Here is a tiny trained network, its code and every weight. The questions are about switching its units off for an input and a class, where a switched-off unit gives its printed mean instead of its output.

import numpy as np


def w(rows, s, z=0):
    codes = np.array(rows[::2]) - 128.0
    scale = np.full(codes.shape[1], s)
    scale[-1] = z or s
    return codes * scale


def norm(h):
    return h / np.sqrt((h * h).mean(-1, keepdims=True) + 1e-5)


def f(y):
    return np.maximum(y, 0)


def log_softmax(a):
    a = a - a.max(-1, keepdims=True)
    return a - np.log(np.exp(a).sum(-1, keepdims=True))


def net(x, mask):
    res = np.array(x, float).reshape(1, 2) / 4 @ E
    u = 0
    for l in range(3):
        y = f(norm(res) @ A[l][:, :-1].T + A[l][:, -1])
        res = res + np.where(mask[u : u + 12], y, B[l][:, -1]) @ B[l][:, :-1]
        u += 12
    return log_softmax(norm(res)[-1] @ U[:, :-1].T + U[:, -1])


A, B = {}, {}
E = w([
[117,163,96,212,56],'x0',
[158,227,254,243,127],'x1',
],0.0075)
A[0] = w([
[136,151,172,170,129,171],'0.n0',
[141,77,10,130,163,166],'0.n1',
[122,92,73,128,140,26],'0.n2',
[178,130,133,175,108,176],'0.n3',
[113,136,115,166,74,128],'0.n4',
[161,133,167,154,162,113],'0.n5',
[153,39,135,114,106,152],'0.n6',
[116,139,174,110,189,196],'0.n7',
[218,95,133,108,138,3],'0.n8',
[95,118,161,212,133,139],'0.n9',
[92,85,111,160,95,239],'0.n10',
[57,121,89,112,86,101],'0.n11',
],0.011,0.0014)
B[0] = w([
[140,126,83,107,50,203],'0.n0',
[159,145,59,95,147,253],'0.n1',
[124,77,127,119,167,186],'0.n2',
[151,26,144,160,142,174],'0.n3',
[89,126,188,121,181,166],'0.n4',
[116,153,132,94,194,189],'0.n5',
[204,145,177,217,165,193],'0.n6',
[187,222,176,138,187,204],'0.n7',
[3,182,137,99,62,158],'0.n8',
[210,54,143,113,96,192],'0.n9',
[115,97,76,160,72,168],'0.n10',
[241,116,81,91,52,185],'0.n11',
],0.0052,0.0078)
A[1] = w([
[104,59,191,156,2,154],'1.n0',
[140,129,113,71,197,163],'1.n1',
[173,154,186,137,122,196],'1.n2',
[96,160,219,150,135,190],'1.n3',
[164,171,174,142,115,208],'1.n4',
[35,25,53,85,157,250],'1.n5',
[165,196,81,25,117,198],'1.n6',
[63,133,36,173,97,109],'1.n7',
[122,192,159,56,186,129],'1.n8',
[174,93,77,132,65,51],'1.n9',
[130,146,150,159,170,64],'1.n10',
[108,122,138,227,118,215],'1.n11',
],0.0088,0.0015)
B[1] = w([
[6,161,1,85,122,186],'1.n0',
[180,181,149,230,80,231],'1.n1',
[164,70,107,52,60,227],'1.n2',
[198,144,53,103,171,216],'1.n3',
[126,85,149,49,100,220],'1.n4',
[135,164,202,168,123,246],'1.n5',
[133,189,136,133,157,253],'1.n6',
[179,167,169,64,112,163],'1.n7',
[32,142,60,187,180,225],'1.n8',
[148,106,118,144,89,207],'1.n9',
[141,153,168,74,75,167],'1.n10',
[117,69,128,169,118,178],'1.n11',
],0.0065,0.0063)
A[2] = w([
[171,141,139,89,160,105],'2.n0',
[175,149,54,78,108,225],'2.n1',
[73,139,74,67,113,121],'2.n2',
[201,141,152,143,173,250],'2.n3',
[89,187,98,132,247,181],'2.n4',
[145,159,57,191,82,121],'2.n5',
[113,130,196,115,204,61],'2.n6',
[182,181,87,83,168,48],'2.n7',
[118,129,85,151,105,102],'2.n8',
[114,54,55,230,125,246],'2.n9',
[123,82,136,131,160,64],'2.n10',
[148,126,159,61,142,46],'2.n11',
],0.011,0.0012)
B[2] = w([
[65,70,109,192,82,200],'2.n0',
[156,182,227,132,177,254],'2.n1',
[166,142,196,194,64,151],'2.n2',
[103,53,102,79,59,225],'2.n3',
[63,254,223,200,18,212],'2.n4',
[82,92,129,73,183,200],'2.n5',
[120,143,64,135,174,162],'2.n6',
[82,181,90,160,136,248],'2.n7',
[176,126,119,128,176,157],'2.n8',
[49,138,81,121,199,176],'2.n9',
[116,59,133,180,63,129],'2.n10',
[89,119,106,182,123,168],'2.n11',
],0.0066,0.0099)
U = w([
[95,125,201,123,165,55],'0',
[131,99,167,184,162,2],'1',
[213,188,78,87,174,202],'2',
[196,87,201,98,37,172],'3',
[136,99,151,195,156,9],'4',
[132,106,159,182,156,16],'5',
[24,66,54,136,115,186],'6',
[56,248,164,200,97,185],'7',
],0.017,0.0087)

Each question gives the input, the list of numbers given to net, and the class t.
The units are the neurons (one row each of A and B). Each row of codes is followed by its name. A weight is (code - 128) times the scale printed after its matrix; where a second scale follows, it is the last column's (A, B and U).
mask holds one flag per neuron, layer by layer. A switched-off neuron (its flag False) gives its mean, the last column of its row in B, instead of its output. The means were averaged over made-up inputs and are rounded, as every weight is.
A unit's drop is (log p(t) with every unit on - log p(t) with that unit switched off) / (log p(t) with every unit on - log p(t) with every unit switched off).
most important unit: the unit with the biggest drop
k most important neurons: the k neurons with the biggest drops, biggest first
k most important neurons of layer l: the k neurons of layer l with the biggest drops, biggest first
drop of u: that unit's drop, to one decimal
input [4,-1], class 6: most important unit => 2.n9
input [-4,-8], class 2: 3 most important neurons => [0.n11 2.n4 0.n7]
input [-5,-7], class 7: 2 most important neurons => [0.n9 1.n2]
input [8,7], class 6: 2 most important neurons => [1.n0 2.n4]
input [-1,-3], class 2: 2 most important neurons of layer 0 => [0.n1 0.n7]
input [-4,5], class 3: 2 most important neurons => [1.n2 0.n9]
input [-3,-4], class 7: 3 most important neurons => [0.n9 1.n2 0.n1]
input [-5,-8], class 7: 2 most important neurons => [0.n9 1.n2]
input [-1,-5], class 2: 2 most important neurons => [2.n4 0.n1]
input [-2,3], class 3: 2 most important neurons => [0.n9 1.n2]
input [6,-3], class 2: drop of 2.n4 => 0.3
input [5,-3], class 2: drop of 2.n4 => 0.2
input [0,1], class 3: drop of 2.n5 => 0.0
input [5,-1], class 6: most important neuron => [2.n4]
